[-16,26,36,20,-11,-6,-23,-10,23,32,5,10,33,-45,-64,23,-9,-3,19,-4,-28,36,35,22,6,-15,-10,16,-2,-7,-1,10,3,-9,17,23,-2,-6,-56]
2
[6,-8,-46,29,12,-23,-20,8,50,-1,20,-26,-33,9,-2,10,33,-20,-6,8,-9,12,-57,9,30,-68,-35,30,45,-16,-32,-15,-9,16,-17,40,15,60,-5]
3
[-37,-9,-36,17,-1,-24,-20,40,44,23,-36,3,27,-8,14,5,17,-57,6,-44,11,3,23,-23,14,-28,-30,16,-17,6,-2,-14,-12,-15,-37,-16,-17,-18,-38]
1
[-22,18,53,15,-3,-28,8,11,-29,51,-5,22,29,-28,-29,13,-7,-38,13,36,-31,34,24,-4,-19,-5,-2,-17,-16,36,-4,16,-48,-6,28,12,38,21,-92]
2
[-18,-19,-15,20,3,-10,-14,46,24,19,-31,-3,24,-5,18,-10,-3,-59,-14,-42,16,18,4,-40,6,-45,-43,-24,-32,22,-7,-33,-1,16,-26,-35,9,-20,-17]
8
[-16,28,38,50,-12,-27,0,-54,22,14,-4,21,-1,4,-61,62,15,-4,-10,38,-55,17,2,32,-20,9,5,69,-45,-16,-12,-12,-38,-20,-15,24,4,8,-18]
6
[-36,-15,-16,6,18,15,29,-32,91,-21,-7,-21,-36,-20,32,8,38,-8,-25,18,-31,17,-28,22,-10,-47,-4,80,21,-64,-9,-27,-27,27,-21,33,4,18,34]
4
[-8,12,-5,10,38,-25,42,-5,16,3,-2,-12,72,13,-17,11,40,-32,36,32,14,8,-39,23,-27,-19,-42,76,74,1,-14,13,21,46,-11,58,16,-4,-25]
8
[14,13,27,12,-47,10,-10,-30,-13,5,-46,5,-31,19,-3,-22,-47,14,-12,-73,17,17,0,-58,19,55,-27,-15,-19,70,-7,22,28,-27,32,-9,1,-9,31]
4
[-9,-4,-38,-7,43,2,30,16,38,20,-13,-25,42,-22,-8,-13,38,-1,55,19,9,33,-16,38,-34,-79,-37,38,43,7,-34,-7,45,24,-3,53,-18,8,-2]
10
[-23,5,-20,-10,34,-9,-15,27,81,-9,-13,-16,40,-3,21,11,-16,-43,11,-22,-10,-15,-7,-47,-9,-2,5,38,-12,-25,-1,-31,-36,-19,-32,-20,-15,-16,-29]
1
[-43,-2,63,35,5,9,34,-10,2,42,19,-8,-7,-17,-21,21,-52,-7,-10,-42,-20,42,28,23,2,4,5,-2,-15,41,-6,-24,2,0,33,27,0,-7,-47]
11
[-45,28,59,35,-5,-41,-1,7,32,47,-7,16,70,-27,-62,48,-2,-25,5,11,-35,2,30,6,-36,10,-11,15,-14,47,-4,-39,-9,-6,6,18,3,20,-70]
5
[59,13,12,-12,-29,-9,-6,-29,2,-35,0,-5,-4,15,-16,-18,-42,-11,1,-58,15,-7,-53,-44,41,23,-59,2,-16,74,-7,-8,-10,9,29,24,17,-3,-1]
10
[-57,35,45,28,0,-22,27,-17,-40,-3,21,-12,4,-35,-19,19,-47,-15,-16,-23,-18,54,11,38,23,-17,-18,-15,-23,36,14,35,-15,-2,35,30,34,24,-80]
2
[53,4,-5,-35,-31,23,-19,-27,13,-19,-29,0,-20,24,-8,4,-35,-25,12,-25,-16,25,-20,-47,68,42,-45,4,-32,71,-45,2,31,0,5,5,18,-15,46]
8
[-26,-15,-24,48,5,-5,29,-8,21,6,19,4,-55,-5,-14,0,36,-2,-20,-10,-18,-1,-19,11,30,-7,-11,31,34,-8,6,-30,8,11,-26,21,-3,18,20]
7
[-28,13,-22,37,25,-6,-17,-24,17,-18,24,-22,-3,2,-9,-2,46,-15,0,5,-10,4,-57,24,23,-78,-36,50,34,13,-29,-30,13,9,-62,38,5,20,-2]
11
[44,2,-20,-27,32,-29,38,-5,25,19,2,1,66,-33,-4,-17,61,-7,31,58,14,-5,-7,-2,-20,-46,-38,87,64,-17,-51,15,49,33,-10,52,-26,23,-15]
4
[-15,-11,-1,-20,58,-18,44,7,33,58,-2,-28,18,-7,19,-9,-1,-10,35,18,20,7,-4,-14,-5,-45,-48,43,8,17,-19,-22,-2,30,-4,60,21,15,-16]
7
[10,21,11,2,-30,-34,-8,-15,0,9,-10,-1,0,-5,-6,-26,-70,-38,16,-41,37,-5,-23,-37,79,24,-21,48,-25,65,-21,23,27,-11,6,3,9,18,-19]
3
[-36,24,44,65,-6,-11,18,-20,43,43,-30,26,-23,-19,-28,39,8,28,1,-33,-37,40,20,20,-42,4,-6,-3,-22,-2,1,-29,-8,-25,13,15,15,9,-9]
4
[25,3,-21,13,-8,-16,-23,23,68,-19,-28,-8,13,16,8,5,6,-56,17,-4,-27,-1,34,-70,4,10,3,42,-24,-18,-11,-31,-11,19,-33,-4,16,-14,-6]
0
[-4,1,-46,23,18,-25,-7,-18,5,-34,15,-10,-16,22,-11,25,34,18,-10,19,-37,12,-53,41,16,-49,-13,5,7,2,-5,-33,34,-4,-34,34,1,32,41]
9
[-4,-4,-13,1,57,-24,35,24,13,39,2,-49,69,2,-12,18,7,2,-5,26,1,24,-21,34,-37,-44,-16,1,33,2,-18,9,8,22,12,49,-1,27,-48]
9
[24,29,41,-36,-29,31,-31,-37,18,-11,-40,-18,7,-8,19,-9,-65,-7,10,-41,3,-1,-28,-53,8,60,-28,36,-35,55,-37,4,23,-11,21,-10,8,-14,10]
1
[21,-17,-21,19,48,-11,14,34,44,-31,-14,-34,34,-1,26,-1,-7,-63,-37,-31,-17,5,-6,-87,-20,16,-36,0,-4,-38,-22,-4,-59,-2,-12,-25,19,-1,-28]
7
[-28,4,1,-34,19,-20,45,15,22,64,-11,-10,53,-23,-27,-9,49,-37,20,36,6,-14,5,15,-46,17,-19,65,40,58,-21,-5,31,35,10,47,14,16,-16]
5
[-35,-5,-35,54,18,-3,-14,-25,24,-57,-5,-18,-48,-7,68,11,9,-38,-17,19,-13,17,-47,29,54,-44,-20,32,27,-30,-27,7,-10,-13,-54,-2,15,13,14]
6
[35,2,29,3,-13,-6,-57,-31,31,15,-46,-1,13,10,-1,11,-67,7,-22,-52,-10,-2,-40,-42,30,44,-35,8,7,34,-6,-7,24,-33,14,-16,-11,-2,33]
9
[-9,2,-20,52,-16,-23,-33,-2,21,-38,-2,-4,-21,-32,24,21,37,-15,2,50,-6,-9,-12,-4,40,-33,-30,45,33,-44,-38,16,7,13,-36,30,2,23,-13]
0
[-18,-7,-51,44,8,1,24,-29,-20,-70,42,-26,-43,14,-13,-3,21,-21,18,1,-24,24,-28,31,43,-40,-18,45,16,-3,-29,-7,31,3,-29,49,15,12,24]
11
[-20,2,-7,45,5,14,-23,1,61,-45,24,-20,1,-15,-30,0,39,-2,18,2,-40,-4,-19,22,16,-55,-7,12,34,-36,-8,-32,31,26,-42,20,15,-15,39]
0
[-3,-29,-33,23,-2,3,-14,-22,44,-26,-2,0,-44,-4,18,16,23,-28,9,42,-37,20,-10,-2,61,-47,-16,47,26,-47,-27,7,-40,-8,-27,20,-3,7,16]
6
[15,-5,-16,-32,48,-34,46,-1,-2,56,-11,-21,39,-4,-8,-3,38,-13,16,35,4,-12,-41,2,-28,-34,-44,40,12,27,-37,-6,16,16,-8,33,5,31,-7]
9
[50,13,12,-25,-69,2,-11,-43,-8,13,-31,31,-7,9,-57,31,-8,-21,13,-53,-24,10,-14,-47,59,79,-55,53,-4,69,-18,43,4,-23,24,15,-10,-33,11]
1
[-39,11,31,54,3,-34,7,1,-3,43,-33,30,52,-35,-21,30,-23,-36,-24,3,-21,26,25,21,-12,-1,-5,8,-3,39,-5,10,7,-22,14,-14,-19,26,-72]
5
[-14,-23,-21,23,-10,-15,-26,41,66,-42,7,-9,91,-38,7,7,-26,-89,-3,2,11,15,-18,-64,26,-31,-5,16,-25,-2,-20,-42,6,18,-11,-29,-20,-39,-34]
2
[-60,-11,19,71,-20,-26,7,4,-8,-1,3,-11,25,-21,-33,31,-11,-34,-35,-3,-22,48,1,9,-5,-24,-17,25,-21,29,-27,-10,1,-7,10,23,-7,21,-44]
11
[2,-10,12,2,12,-19,-16,39,66,21,8,4,22,0,-10,16,-15,-63,-6,-44,-19,-8,16,-63,-11,7,8,33,0,-16,3,-43,-21,14,-12,-9,3,-32,-17]
3
[26,-14,18,25,-25,7,-10,-34,16,-16,-38,-9,8,19,28,20,-59,-59,-5,-47,10,22,-9,-64,57,68,-56,38,-2,64,-59,7,39,-6,17,14,0,-25,25]
11
[5,7,8,-5,47,-10,24,-12,36,-13,31,-18,27,22,6,18,12,8,47,22,7,-2,-13,45,-25,-69,-30,27,29,-15,13,-35,-8,57,-3,96,21,-13,-16]
10
[-60,24,29,68,-11,-28,-4,18,62,25,-8,19,22,-41,-34,25,4,4,-29,-33,-3,32,-13,21,-27,3,13,5,-38,9,-1,-19,2,3,27,33,36,-1,-2]
3
[-1,-15,-2,14,28,-34,65,11,-17,31,29,-21,30,-4,-45,-1,16,-41,42,42,-1,-29,5,18,-17,-19,-28,90,80,-12,0,15,11,46,-3,58,-5,11,-41]
10
[-18,-8,-40,59,2,3,-47,-3,26,-44,-8,-6,-40,-19,34,34,3,-5,-11,26,-24,30,-55,15,39,-63,-32,23,45,-13,-26,-7,12,1,-31,32,-5,18,12]
10
[8,-1,-15,-2,57,-43,27,4,25,13,17,1,60,-3,0,6,55,-16,58,60,25,-33,-37,38,-30,-60,-51,51,53,0,-29,-28,26,31,-28,67,-7,11,-10]
10
[-31,-1,-36,60,14,-16,-27,6,16,-37,31,8,-38,-42,5,-7,51,-22,-29,-5,3,-16,-28,6,29,-64,-18,40,24,-59,-25,15,-2,20,-38,40,20,-6,7]
3
[-19,-15,-55,27,27,-27,8,21,56,-9,-1,-22,7,-10,19,9,31,-42,-20,13,-19,24,-43,-12,0,-48,-19,76,62,-5,-21,-20,5,15,-34,33,-5,25,-16]
4
[-40,-19,3,79,5,-1,-1,-14,-28,-46,5,-28,-22,-1,34,14,-17,-16,-33,-3,9,11,-53,13,-11,-37,-46,0,-16,-18,-8,-17,11,18,-19,10,34,-2,23]
7
[46,11,0,-1,-17,-26,-22,0,19,0,-26,18,6,13,-10,-11,-68,-13,14,-53,3,6,-37,-74,63,73,-36,7,22,91,-16,-13,60,-28,23,-24,-6,17,23]
8
[14,-9,-2,10,27,-12,-8,18,88,16,-31,-9,48,11,10,-12,-8,-48,16,-34,3,-5,5,-55,-21,11,-17,33,-4,-26,0,-51,-36,-5,-25,-19,-3,-16,-27]
7
[-25,-9,-33,26,33,-5,-19,9,39,1,-2,-26,-26,-9,45,30,27,-30,-39,35,8,-8,-85,41,24,-23,-42,9,34,-26,-23,6,-31,7,-49,2,39,27,6]
8
[43,9,-34,-28,-6,-14,-54,-17,37,3,-32,-29,13,7,-10,25,-57,-26,-19,-16,-18,21,-65,-23,58,45,-27,54,-23,72,-45,8,19,-33,-11,29,11,2,6]
9
[-9,-8,-13,1,32,-2,13,28,53,35,-19,-16,9,2,20,-19,0,-35,5,-2,0,-27,5,-52,20,-4,18,-15,-18,-2,-11,-30,-43,4,-31,-10,13,-9,-21]
9
[-2,-5,-46,46,7,-21,-8,-5,-4,-31,17,2,-36,-1,17,-13,21,-24,-27,23,-5,-6,-43,20,32,-18,4,32,11,-7,-4,8,-1,-3,-35,7,28,5,20]
6
[1,-2,-6,16,27,-16,-7,10,50,7,-27,0,47,9,38,-3,-18,-69,13,-12,34,-14,-8,-26,18,-30,-31,28,-15,-4,-18,-39,5,21,-50,-25,-9,-20,-36]
8
[-1,-8,-47,50,38,-14,-29,-11,28,-22,-5,-5,-49,2,27,20,39,-5,-54,27,-16,-12,-63,16,-7,-23,-42,44,43,-45,-27,-14,23,9,-35,10,11,46,49]
8
[0,-20,-54,30,1,6,6,2,15,-3,20,-24,-41,10,-18,1,50,-31,17,24,-22,14,-30,29,27,-37,-10,42,53,-22,-14,12,-20,8,-33,28,21,-9,5]
6
[31,3,-37,-28,30,17,3,23,63,-38,3,-38,16,-8,24,1,-6,-31,-27,-18,-13,-12,-16,-52,-26,8,14,2,-49,-47,-26,-23,-55,-12,-11,-48,-21,7,-40]
1
[12,-26,-20,-8,37,-12,-39,30,45,-7,1,27,14,0,6,-20,-3,-66,30,-20,-30,-7,22,-91,-7,1,-5,26,39,-2,-3,-43,-1,-7,3,7,-4,-39,-4]
2
[3,11,7,-30,-8,2,-12,-34,14,-12,-35,-4,-20,0,40,-7,-39,-18,-15,-58,5,34,-5,-63,38,43,-39,48,-18,68,-35,9,16,-23,16,20,-6,0,14]
11
[-32,27,61,70,-59,-27,4,-23,-1,-12,25,14,19,-23,-79,39,3,12,-10,-2,-35,10,16,26,-18,-4,5,38,-23,-24,29,-14,-18,14,-5,31,20,-11,-36]
4
[27,28,18,6,-43,-28,5,-35,44,-9,-36,-11,39,11,-19,13,-34,-17,-8,-44,14,15,-33,-66,46,63,-53,57,-14,57,-15,-10,8,-9,2,-6,-17,26,-11]
7
[-42,7,28,53,14,-43,15,12,-10,17,4,25,29,-34,-35,45,-8,-14,-14,18,-38,43,-13,29,-7,-26,-27,1,-7,26,-15,-10,9,-8,10,17,13,26,-42]
8
[-6,9,-29,17,34,-17,-1,40,114,-19,-12,-22,58,5,7,35,-9,-28,26,-21,-3,0,-12,-92,-6,38,-2,24,-13,-25,-7,-58,-25,-15,-36,-13,2,-28,6]
7
[-18,10,0,-14,40,-18,22,13,57,28,11,-31,64,-35,17,6,29,-36,41,47,24,6,3,24,-4,-56,-42,31,13,-17,-23,-10,15,58,-8,57,44,4,-23]
2
[53,29,36,-15,-16,15,-26,-52,74,-10,-32,-12,-8,-2,14,12,-80,0,-18,-49,-16,5,-6,-42,36,74,-16,61,-23,17,-19,-5,28,-6,6,7,17,-14,41]
4
[-44,7,55,75,-27,-21,0,1,22,4,-3,14,10,-37,-25,-5,8,-23,12,6,-24,7,6,15,-1,-18,-8,-5,9,7,-21,-23,-30,-10,-7,17,30,16,-61]
4
[-52,-28,-60,50,-7,1,-43,11,83,1,-30,-17,-20,-32,-7,-13,55,-27,-25,-14,-19,29,-38,21,8,-66,-32,72,54,-25,-22,-13,14,-2,-43,33,1,3,33]
4
[-5,-8,-5,7,11,-29,-43,22,66,2,-15,8,64,19,-9,-2,-33,-61,-1,-12,-3,22,-2,-70,-16,-15,12,29,-9,15,18,-40,-54,-5,20,10,-16,-11,-72]
2
[-89,-8,42,70,-23,-20,31,16,-11,50,13,-12,-36,-21,-22,33,-14,-38,1,-2,-27,34,32,-2,15,-9,-6,10,-17,55,-26,-39,-24,-4,2,28,12,30,-73]
11
[-8,-11,-31,7,37,-28,-17,5,37,-3,-3,14,-30,-19,29,-27,32,-21,-10,15,-17,-7,-12,65,54,-23,-40,10,46,0,-25,-14,52,-2,-37,21,27,50,39]
8
[27,0,-2,-3,47,-5,-15,-3,63,16,1,-1,35,-6,-17,9,-10,-13,7,-31,-26,-23,-8,-42,24,-45,-11,7,-10,-33,-1,-43,-19,-4,-44,-14,-16,-31,-6]
9
[-47,38,41,28,-14,-13,-6,4,14,43,-16,20,3,-26,-44,36,29,1,-14,-18,-39,43,25,-8,-24,-20,3,25,-11,11,-7,13,-11,4,1,27,12,4,-26]
3
[-23,-23,-33,46,7,-11,28,4,21,12,-3,8,-22,-7,11,34,28,-31,-42,0,-24,37,-17,1,51,-14,-19,2,12,14,-21,5,3,-5,-15,4,0,16,31]
11
[22,22,37,38,-47,-15,10,-25,-1,-27,-15,-11,30,37,-16,-13,-50,3,14,-5,38,-6,-26,-74,40,78,-23,-14,-25,97,-34,-16,25,6,34,29,10,23,-4]
7
[26,3,0,-6,-22,6,-51,-27,28,-33,-32,-12,17,18,26,13,-59,-24,-17,-45,18,4,-38,-46,50,28,-53,21,-28,56,-34,13,13,-6,18,28,2,-20,11]
1
[-29,27,41,72,6,-20,-2,13,62,29,2,24,-14,-31,-22,72,-15,5,1,-55,-45,23,58,4,24,23,2,-15,16,-13,8,-25,12,-13,-5,8,-12,-19,-43]
0
[10,-1,-27,-45,52,-36,15,29,26,37,29,-18,49,-5,-12,9,15,25,6,22,13,8,-5,10,-21,-43,-16,24,5,16,5,-5,41,16,6,43,-2,-6,34]
6
[34,35,21,20,-48,-12,16,-33,-39,-27,2,1,5,16,-24,21,-43,-12,13,-52,0,9,-42,-40,72,41,-58,-9,-21,93,-10,32,9,6,27,28,43,-11,-13]
1
[-7,-10,4,0,-1,-32,-27,21,91,-49,1,-29,39,6,20,17,-29,-52,31,-34,-7,-14,1,-68,27,-26,-35,24,-18,-25,3,-62,-24,2,-32,-19,-12,-10,-18]
0
[-20,24,34,42,-4,-42,33,11,-31,40,-1,25,5,-68,-17,40,2,-20,-31,-1,-23,15,18,-3,20,3,-21,24,-8,15,-5,47,0,6,-3,-1,14,2,-57]
0
